In the rows, zero is written as 128.
Each row of numbers belongs to one of the elements below and depends on some of the facts about them. Some rows are named. Which element is each other row?

How the elements are related:
gatruk(tifik, 123); gatruk(befur, 64); gatruk(skunedran, 755); gatruk(taku, 123); gatruk(vezun, 755); gatruk(bokekek, 123); gatruk(listak, 64); gatruk(velas, 64)
gatruk(kodrum, 64); gatruk(fluple, 64); gatruk(rogik, 123); gatruk(firi, 64); gatruk(satrus, 123); gatruk(klodrel, 64); gatruk(skebito, 64); gatruk(maras, 64)
gatruk(skiser, 755); gatruk(kadir, 64); gatruk(fluvik, 123); gatruk(skoskel, 123); gatruk(flezam, 64); gatruk(kapler, 755); gatruk(tustak, 64); gatruk(foflin, 755)
gatruk(ripo, 755); gatruk(riploper, 64); gatruk(tranun, 64); gatruk(vuklis, 64); gatruk(flastol, 755); gatruk(rulen, 64); gatruk(zesken, 64); gatruk(zilen, 755)
gatruk(logosko, 64); gatruk(fivi, 755); gatruk(patis, 123); gatruk(plotrol, 755); gatruk(dadutru, 123); gatruk(destem, 755); gatruk(renom, 755); gatruk(napuska, 64)
gatruk(raklugre, 123); gatruk(vuplan, 755); gatruk(rubuk, 64); gatruk(sisefak, 755); gatruk(nugrer, 64); gatruk(zovas, 755); gatruk(ratar, 64); gatruk(skoflom, 755)
gatruk(pobruk, 64); gatruk(kimidu, 755); gatruk(klizom, 123); gatruk(tebrin, 64); gatruk(fatul, 64); gatruk(flodi, 64); gatruk(feskazok, 123); gatruk(stistus, 64)
gatruk(fani, 123); gatruk(meskis, 755); gatruk(klurar, 64); gatruk(nabro, 123); gatruk(drustik, 755); gatruk(brudrok, 755); gatruk(klekin, 123); gatruk(groskim, 755)
gatruk(dograr, 755); gatruk(bravefo, 64); gatruk(dugeram, 64); gatruk(plosto, 123); gatruk(lifidron, 755); gatruk(fliplu, 755); gatruk(gradrar, 755); gatruk(grugom, 64)
gatruk(gevor, 755); gatruk(sapo, 755); gatruk(bikun, 123); gatruk(manir, 123); gatruk(sugre, 123); gatruk(trugos, 755); gatruk(skiton, 123); gatruk(rutak, 755)
gatruk(goplisil, 64); gatruk(kunakli, 64); gatruk(livatros, 755); gatruk(flasur, 755); gatruk(naflus, 64); gatruk(brigru, 64); gatruk(putrutin, 755); gatruk(sibon, 64)
gatruk(nele, 755); gatruk(ploko, 64); gatruk(zifu, 64); gatruk(mekli, 755); gatruk(nete, 64); gatruk(detru, 123); gatruk(pamam, 64); gatruk(mibor, 755)
gatruk(regre, 123); gatruk(gubu, 755); gatruk(nekeflus, 64); gatruk(magum, 64); gatruk(klustu, 123); gatruk(laguk, 123); gatruk(pemeflu, 755); gatruk(tevim, 755)
gatruk(gistik, 755); gatruk(vubun, 64); gatruk(drubro, 123); gatruk(skodrikun, 64); gatruk(skodu, 64); gatruk(gruzik, 64); gatruk(tomum, 64); gatruk(mota, 123)
gatruk(bripla, 123); gatruk(mesos, 123); gatruk(grabem, 123); gatruk(plifidal, 123); gatruk(mabo, 64); gatruk(trozon, 123); gatruk(zafo, 64); gatruk(sugak, 123)
gatruk(stoplon, 123); gatruk(kotri, 755); gatruk(breplek, 755); gatruk(vubral, 64); gatruk(zedrir, 755); gatruk(klugren, 64); gatruk(zokin, 64); gatruk(flostanil, 755)
gatruk(dabre, 64); gatruk(klolen, 755); gatruk(rabrar, 123); gatruk(griplu, 64); gatruk(govos, 755); gatruk(voplus, 123); gatruk(romopor, 755); gatruk(dralum, 755)
gatruk(kabror, 755); gatruk(dridren, 64); gatruk(seklil, 123); gatruk(damu, 64); gatruk(braflen, 123); gatruk(trivabik, 64); gatruk(loran, 123); gatruk(sudres, 64)
gatruk(lebim, 64); gatruk(luflur, 123); gatruk(vigoplil, 123); gatruk(nubu, 755); gatruk(naflodis, 64); gatruk(keplizor, 64); gatruk(pavi, 64); gatruk(vefor, 64)
gatruk(brudoder, 123); gatruk(takli, 123); gatruk(nipe, 123); gatruk(zeves, 755); gatruk(plives, 755); gatruk(maboge, 64); gatruk(sebi, 64); gatruk(sosko, 64)
gatruk(zigras, 123); gatruk(vakle, 64); gatruk(varok, 64); gatruk(tiklus, 755); gatruk(drupladas, 64); gatruk(dozom, 755); gatruk(vigrus, 755); gatruk(skagri, 755)
gatruk(puplabin, 64); gatruk(grepan, 64); gatruk(derus, 755); gatruk(baflu, 64); gatruk(dagife, 64); gatruk(soska, 64); gatruk(sigak, 64); gatruk(pavas, 123)
gatruk(seflaskol, 64); gatruk(zugrefa, 755); gatruk(nuskem, 64); gatruk(bizim, 64); gatruk(klode, 755); gatruk(posku, 123); gatruk(lugon, 755); gatruk(grebrisu, 123)
gatruk(dasa, 64); gatruk(dagrum, 64); gatruk(skise, 64); gatruk(tikis, 123); gatruk(dranol, 64); gatruk(drotal, 755); gatruk(stostaflis, 64); gatruk(godriskir, 755)
skagol(skunedran, grugom); skagol(skunedran, kotri); skagol(skunedran, rutak); skagol(skunedran, romopor); skagol(skunedran, tiklus); skagol(skunedran, gistik); skagol(vezun, bravefo); skagol(vezun, trozon)
skagol(vezun, dadutru); skagol(vezun, skise); skagol(kodrum, raklugre); skagol(kodrum, vakle); skagol(kodrum, skagri); skagol(kodrum, stostaflis); skagol(kodrum, nubu); skagol(kodrum, seklil)
skagol(kodrum, taku); skagol(kodrum, brudrok); skagol(kodrum, regre); skagol(kodrum, tranun); skagol(kodrum, stistus); skagol(kodrum, skiser); skagol(rogik, vuklis); skagol(rogik, velas)
skagol(rogik, nuskem); skagol(rogik, manir); skagol(rogik, vubral); skagol(rogik, plotrol); skagol(firi, sibon); skagol(firi, zafo); skagol(firi, dozom); skagol(firi, nele)
skagol(firi, takli); skagol(firi, damu); skagol(firi, manir); skagol(firi, putrutin); skagol(firi, zedrir); skagol(firi, bripla); skagol(zesken, godriskir); skagol(zesken, tebrin)
skagol(zesken, destem); skagol(logosko, skodu); skagol(logosko, klurar); skagol(logosko, naflodis); skagol(logosko, soska); skagol(logosko, nabro); skagol(logosko, rabrar); skagol(logosko, riploper)
skagol(logosko, manir); skagol(logosko, kapler); skagol(logosko, nekeflus); skagol(fivi, ploko); skagol(fivi, dozom); skagol(fivi, bokekek); skagol(fivi, zifu); skagol(fivi, riploper)
skagol(fivi, manir); skagol(fivi, flostanil); skagol(fivi, stoplon); skagol(rubuk, feskazok); skagol(rubuk, bizim); skagol(nugrer, zilen); skagol(nugrer, seflaskol); skagol(nugrer, brigru)
skagol(nugrer, varok); skagol(zovas, gradrar); skagol(zovas, skoflom); skagol(zovas, fluple); skagol(zovas, plifidal); skagol(zovas, dadutru); skagol(zovas, stoplon); skagol(zovas, dranol)
skagol(pobruk, lebim); skagol(pobruk, vigoplil); skagol(pobruk, nabro); skagol(pobruk, fatul); skagol(pobruk, baflu); skagol(pobruk, dridren); skagol(klizom, feskazok); skagol(klizom, takli)
skagol(klizom, klustu); skagol(klizom, luflur); skagol(klizom, drupladas); skagol(klizom, sosko); skagol(klizom, listak); skagol(klizom, dranol); skagol(flodi, maras); skagol(flodi, bravefo)
skagol(flodi, tifik); skagol(flodi, stostaflis); skagol(flodi, zeves); skagol(flodi, tranun); skagol(flodi, bripla); skagol(flodi, flastol); skagol(fani, flasur); skagol(fani, naflodis)
skagol(fani, pavas); skagol(fani, kimidu); skagol(fani, vubral); skagol(fani, lugon); skagol(fani, ratar); skagol(dugeram, posku); skagol(dugeram, nele); skagol(dugeram, befur)
skagol(dugeram, regre); skagol(dugeram, bripla); skagol(fliplu, kotri); skagol(fliplu, vigoplil); skagol(fliplu, kunakli); skagol(fliplu, lifidron); skagol(fliplu, tiklus); skagol(gevor, grugom)
skagol(gevor, feskazok); skagol(gevor, zokin); skagol(gevor, klekin); skagol(gevor, gruzik); skagol(gevor, nuskem); skagol(sugre, nete); skagol(sugre, bokekek); skagol(sugre, mesos)
skagol(trugos, dozom); skagol(trugos, stostaflis); skagol(livatros, posku); skagol(livatros, bikun); skagol(livatros, klugren); skagol(livatros, naflodis); skagol(livatros, klodrel); skagol(livatros, sigak)
skagol(mekli, mabo); skagol(mekli, derus); skagol(mekli, renom); skagol(mekli, skoflom); skagol(mekli, trozon); skagol(mekli, fluple); skagol(magum, zeves); skagol(magum, gruzik)
skagol(magum, klolen); skagol(pemeflu, grepan); skagol(pemeflu, vigoplil); skagol(pemeflu, luflur); skagol(pemeflu, tiklus); skagol(pemeflu, varok); skagol(tevim, grugom); skagol(tevim, sebi)
skagol(tevim, vuplan); skagol(tevim, sudres); skagol(tevim, detru); skagol(vubun, dasa); skagol(vubun, seklil); skagol(vubun, ratar); skagol(vubun, flastol); skagol(drubro, grabem)
skagol(drubro, fluvik); skagol(drubro, bikun); skagol(drubro, stostaflis); skagol(drubro, trozon); skagol(drubro, vubral); skagol(drubro, keplizor); skagol(skodrikun, drustik); skagol(skodrikun, trozon)
skagol(skodrikun, regre); skagol(skodrikun, napuska); skagol(skodrikun, stistus); skagol(skodrikun, skiser); skagol(mota, maras); skagol(mota, mibor); skagol(mota, dridren); skagol(mota, lugon)
skagol(mota, kadir); skagol(mota, skiser); skagol(breplek, klugren); skagol(breplek, goplisil); skagol(breplek, nele); skagol(breplek, lifidron); skagol(breplek, seflaskol); skagol(breplek, riploper)
skagol(breplek, nekeflus); skagol(griplu, puplabin); skagol(griplu, skagri); skagol(griplu, vubral); skagol(griplu, lugon); skagol(griplu, tranun); skagol(voplus, pavas); skagol(voplus, renom)
skagol(voplus, flostanil); skagol(dralum, skoskel); skagol(dralum, soska); skagol(dralum, mibor); skagol(dralum, pavi); skagol(dralum, skebito); skagol(dralum, laguk); skagol(dralum, skiton)
skagol(dralum, brudrok); skagol(dralum, mesos); skagol(kabror, vakle); skagol(kabror, sugak); skagol(kabror, velas); skagol(kabror, manir); skagol(kabror, groskim); skagol(kabror, nekeflus)
skagol(trivabik, tustak); skagol(trivabik, rutak); skagol(trivabik, ripo); skagol(trivabik, skiton); skagol(loran, sibon); skagol(loran, meskis); skagol(loran, zokin); skagol(loran, sisefak)
skagol(loran, klodrel); skagol(loran, naflus); skagol(vefor, godriskir); skagol(vefor, goplisil); skagol(vefor, dozom); skagol(vefor, satrus); skagol(vefor, renom); skagol(vefor, rabrar)
skagol(vefor, govos); skagol(vefor, dridren); skagol(vefor, skiser); skagol(vefor, flastol); skagol(brudoder, patis); skagol(brudoder, zilen); skagol(brudoder, nete); skagol(brudoder, detru)
skagol(nipe, renom); skagol(nipe, sapo); skagol(nipe, flezam); skagol(nipe, bripla); skagol(nipe, dranol); skagol(maboge, sapo); skagol(maboge, fluple); skagol(maboge, seklil)
skagol(maboge, lugon); skagol(maboge, bripla); skagol(zigras, feskazok); skagol(zigras, naflodis); skagol(zigras, velas); skagol(zigras, dabre); skagol(zigras, mibor); skagol(zigras, nabro)
skagol(zigras, lifidron); skagol(zigras, plosto); skagol(dagife, goplisil); skagol(dagife, kunakli); skagol(dagife, zeves); skagol(dagife, naflus); skagol(dagife, keplizor); skagol(dagife, dograr)
skagol(zugrefa, vakle); skagol(zugrefa, sapo); skagol(zugrefa, mibor); skagol(zugrefa, nubu); skagol(zugrefa, govos); skagol(zugrefa, dranol); skagol(klode, naflodis); skagol(klode, destem)
skagol(klode, tiklus); skagol(grebrisu, patis); skagol(grebrisu, dasa); skagol(grebrisu, gubu); skagol(dagrum, tustak); skagol(dagrum, pamam); skagol(dagrum, ploko); skagol(dagrum, klodrel)
skagol(dagrum, dabre); skagol(dagrum, tomum); skagol(dagrum, plives); skagol(dagrum, zifu); skagol(tikis, grabem); skagol(tikis, dozom); skagol(tikis, velas); skagol(tikis, kimidu)
skagol(tikis, pavi); skagol(tikis, brigru); skagol(drotal, foflin); skagol(drotal, grepan); skagol(drotal, nete); skagol(drotal, dadutru)

Named rows:
[ 72 114 192 120 128  91 118 193 114 138  82  99 144  73 116 128 109 214
 110  73 169 100 103 132 127 132 131 198] -> fani
[128  82  86 149 158 129 116 101 189  87 147 156 133 146 107  75 161 170
 147 124 149 140 103 111 145 161 145 124] -> zesken
[ 91 134  91 114  79  97 146 117 126 228 125 108  69 120 118 128 139  94
 108 138 120 121 161 147 159 137 180 113] -> fliplu
[ 93 114 210 105 124 103  98 178 131 146  72 117 151  71 118 128 109 204
 113  82 158  98  92 130 103 166 143 170] -> voplus
[135  81  86 156 148 131 106 105 188  87 152 161 141 147  92  86 170 163
 161 114 137 139 109 116 130 170 140 118] -> nugrer
[ 83 118 189 116 133 114 133 155 108 133  85 112 150  91 120 134 117 196
 119  66 156  85 101 118  82 146 125 173] -> nabro
[ 97 118 199 113 134 119 120 168 115 129  82 107 158  95 123 146 120 192
 120  76 157  85 107 111  74 147 131 169] -> grabem
[141  96  94 156 159 150 132 102 160  66 144 150 155 151 113  76 169 159
 150 118 153 131 109 103 125 159 138 125] -> skodu
[121 147 115 131  55 134 148 143  92 192 104  91 123 123 128 136 139  78
 107 130 118 116 193 132 142 145 170 122] -> flastol
[100 115 197 115 132 122 124 160 117 130  85 113 156  93 123 143 113 192
 119  69 151  81 116 112  83 151 129 174] -> tifik
[115 156 112 123  58 132 148 149  83 193 102  92 118 116 130 132 154  73
 102 130 126 120 174 138 138 139 166 125] -> plotrol
[131  92  92 164 154 152 129  96 158  66 136 155 159 156 109  77 159 160
 149 117 150 133 110  97 122 159 136 128] -> vakle
[142  97  98 157 156 145 125 108 166  65 144 150 159 154 109  84 173 156
 157 120 149 129 115 100 117 159 139 113] -> brigru
[121 155 109 131  55 136 148 144  81 195 105  93 119 117 124 132 152  74
 106 126 116 117 184 146 144 145 165 128] -> gubu
[ 99 118 201 112 130 122 126 159 116 128  85 115 157  92 119 139 115 187
 124  68 154  84 108 117  83 154 132 170] -> takli
[122 156 119 115  62 142 137 143  81 198 101  99 117 111 137 127 153  77
  88 139 126 116 165 144 139 148 169 127] -> skoflom
[148  90  93 149 160 157 130 100 172  68 150 152 146 158 118  81 169 154
 150 118 149 125 120 102 125 160 144 123] -> naflus
[114 154 107 125  56 135 150 141  83 194 103  91 115 115 131 127 149  77
 102 127 125 119 175 141 138 145 164 125] -> kapler
[117 153 108 123  59 135 147 142  85 194 106  96 116 117 130 132 150  78
 101 131 123 116 177 139 139 144 166 126] -> vigrus
[150  87 103 153 160 156 119 102 183  68 140 150 161 167 124 102 159 159
 154 127 146 126 128  80 107 155 142 113] -> stostaflis
[144  89  93 150 168 147 133  93 174  71 152 152 144 160 116  82 166 160
 150 123 150 125 114  99 123 157 145 116] -> kunakli

Which element is each row?
No name comes twice in this set of rows, the named rows included.
[133  80  87 139 146 144 115 108 186  87 146 155 133 137 109  76 175 164
 145 110 152 145 100 116 138 165 138 134]	dagrum
[106 120 196 128 122 118 121 168 106 131  93 113 160  91 106 142 125 187
 127  63 141  81 118 129  83 157 125 177]	patis
[107 135  85 103  46 129 149 146 107 214 110  86  86  97 139 113 153  93
  87 117 129 133 168 162 166 144 157 150]	livatros
[155 100  91 168 149 158 112 112 151  73 152 152 160 149  99  85 189 152
 152 114 135 123 111 121 118 169 132 129]	nete
[107 154 109 140  58 133 152 151  72 189  99  88 122 117 132 126 136  88
  98 131 126 119 188 142 161 131 166 142]	lugon
[143  97  94 158 164 143 130  97 166  72 151 155 150 156 107  82 171 158
 153 123 145 125 112 103 125 161 142 113]	varok
[111 111 206 114 120 127 127 155 117 130  75 114 165  88 126 129  97 197
 119  65 146  85 125 119  96 168 131 179]	bripla
[128  99  80 153 166 136 145 107 154  66 149 137 141 145 118  58 173 170
 140 119 164 135 101 116 147 149 135 134]	naflodis
[102 124 206 114 134 112 125 174 104 126  82 106 160  84 123 130 119 196
 115  78 158  85 106 121  93 151 135 172]	pavas
[110 118 197  99 143 137 108 164 113 142  78 108 153  91 147 144 120 202
  95  83 158  79 100 113  70 144 129 185]	trozon
[150  90  95 148 162 156 126 103 172  66 149 149 150 156 124  85 169 159
 145 124 154 125 118  97 122 155 143 122]	keplizor
[110 153 101 121  63 131 156 129  87 198 108  93 105 117 130 125 148  81
 102 128 127 122 171 141 139 143 167 121]	lifidron
[ 96 142  96 118  74 102 135 125 118 230 122 110  75 115 112 133 144  91
 108 140 118 120 155 153 155 141 184 114]	pemeflu
[117 146 100 123  51 137 107 151  96 229 109 107 100 101 117 140 167  83
  91 130 108 123 157 167 140 154 164 141]	drotal

Now the same elements, written a new way:
Some rows with their names:
[145 186 151 121  88 131 129 157 137 121  84  82 147 119 118 143 145  87
 117 114 100  30 125 127 191  96 167] -> flodi
[126 133 162 162 162 103 121 123 146 103 112 132 139 141 178 160 165 125
 116  75  70 100 162 109 170 100 144] -> flastol
[162 181 148 126  90 120 130 153 137 139  84 100 135 121 121 132 162  88
  90 118  92  42 108 101 184  87 158] -> tranun
[127 128 133 121 111 122 120 145  98 159 119 140 106 135 173 102 142 143
  97 120  82  81 178 142 157 107 174] -> mota
[137 154 143 125 148 104 126 125 109 159 115 146  91 119 156  92 109 158
 125 117  67  72 179 136 156 107 138] -> brudoder
[127 136 150 167 158 101 119 116 142 105 109 144 136 137 176 159 168 123
 108  67  75 102 163  99 163  96 135] -> godriskir
[156 129 134 123 111 126 122 117  98 170 111 164 106 123 183  97 115 102
  97 120  83  99 177 136 158  99 161] -> zigras
[137 132 135 129 130 118 120 137 109 152 117 143 114 114 156  97 115 148
 118 119  79 102 179 123 187  87 171] -> posku
[133 152 137 177 139  92 122 128 131  95  92 159 151 137 188 150 125 121
 138  79  90 102 174  97 182 110 166] -> livatros
[173 180 139 137  89 117 124 140 139 134  76 111 132 117 118 121 130  87
  97 114  95  68 108  82 186  79 154] -> klugren
[168 179 146 133  91 124 127 141 141 135  76 106 133 117 116 125 134  84
  95 112  89  69 110  85 184  77 147] -> sibon
[123 144 143 168 158 103 117 130 145 108 109 149 146 135 183 154 170 126
 120  75  79 105 163  88 158 101 144] -> drustik
[138 136 133 161 157 116 122 109 122 101 108 147 150 147 186 162 132  93
 116  65  68  93 168  94 144 105 135] -> kabror
[127 137 145 171 162 103 118 117 141 108 109 151 143 138 182 154 161 113
 111  71  73  99 163  86 156  94 136] -> groskim
[167 182 149 128  89 121 128 146 145 140  72 108 135 115 116 124 140  83
  95 113  94  70 112  89 185  78 149] -> naflus
[166 182 153 132  90 118 128 136 140 147  77 114 124 115 117 125 147  86
  86 113  88  53 112  90 180  80 136] -> sudres
[131 135 155 172 160  97 115 117 143 109 107 152 141 142 179 160 170 115
 104  75  69 101 166 100 165 101 141] -> kimidu
[128 155 137 127 123 113 104 135 112 175 119 158 116 112 145  94 137 151
 113 116  81 105 179 112 167  99 157] -> dadutru
[138 132 140 125 134 119 110 119 109 169 122 146 109 114 136  98 131 137
 101 117  71 105 178 123 175  88 157] -> stoplon
[129 138 157 176 161  94 117 123 140 110 105 153 139 143 182 155 168 122
 111  77  73 100 165  97 170  99 145] -> flasur
[156 182 139 128  90 122 126 154 140 143  84 108 135 118 118 128 158  89
  89 112  98  53 106  85 176  87 153] -> stistus

Name these rows:
No name comes twice in this set of rows, the named rows included.
[170 178 166 136  90 110 128 138 137 133  81 103 111 121 115 121 141  89
  86 114  81  39 116 104 185  85 147]	dasa
[166 177 169 128  88 107 126 142 125 120  80  92 114 138 117 135 136  90
  99 119  83  21 129 131 186 100 159]	vubun
[160 185 144 121  90 131 128 142 142 122  70 100 135 113 120 132 127  85
 115 105 108  59 134 111 193  84 152]	dagife
[177 136 134 119 142 121 100 119 105 172 118 156 119 119 171  99 126 102
  99 118  68  97 177 140 172 102 163]	rogik
[174 134 145 129 119  90 100 126 104 161 117 156 102 139 170 102 142 135
  94 119  72  87 177 146 189 113 181]	fani
[169 182 142 136  90 121 132 137 139 129  81 106 118 114 116 124 135  89
  91 112  90  54 110  87 177  78 140]	seflaskol
[134 134 137 123 140 118 118 128 108 167 120 148  98 115 152  95 126 147
 100 118  72 103 179 124 165  90 150]	mesos
[134 127 137 123 117 123 123 125 103 159 119 153  93 113 153  98 140 150
  86 115  91 106 178 136 175  84 150]	vigoplil
[160 181 146 122  88 130 130 128 115 171  57 143 145 119 135 122 128  79
  98 111  97  44 136 102 167  88 131]	rubuk
[130 142 142 128 163 127 102 115 159 100 116 100 152 135 171 167 168 106
 123  57  75  92 173 123 162 104 136]	trugos
[165 180 162 125  89 122 128 136 135 158  65 126 120 114 119 120 149  84
  89 111  95  57 118 100 182  81 130]	grugom
[184 180 137 129  91 120 126 128 131 152  80 121 132 117 120 135 151  80
  78 114  84  47 111  85 166  81 138]	velas

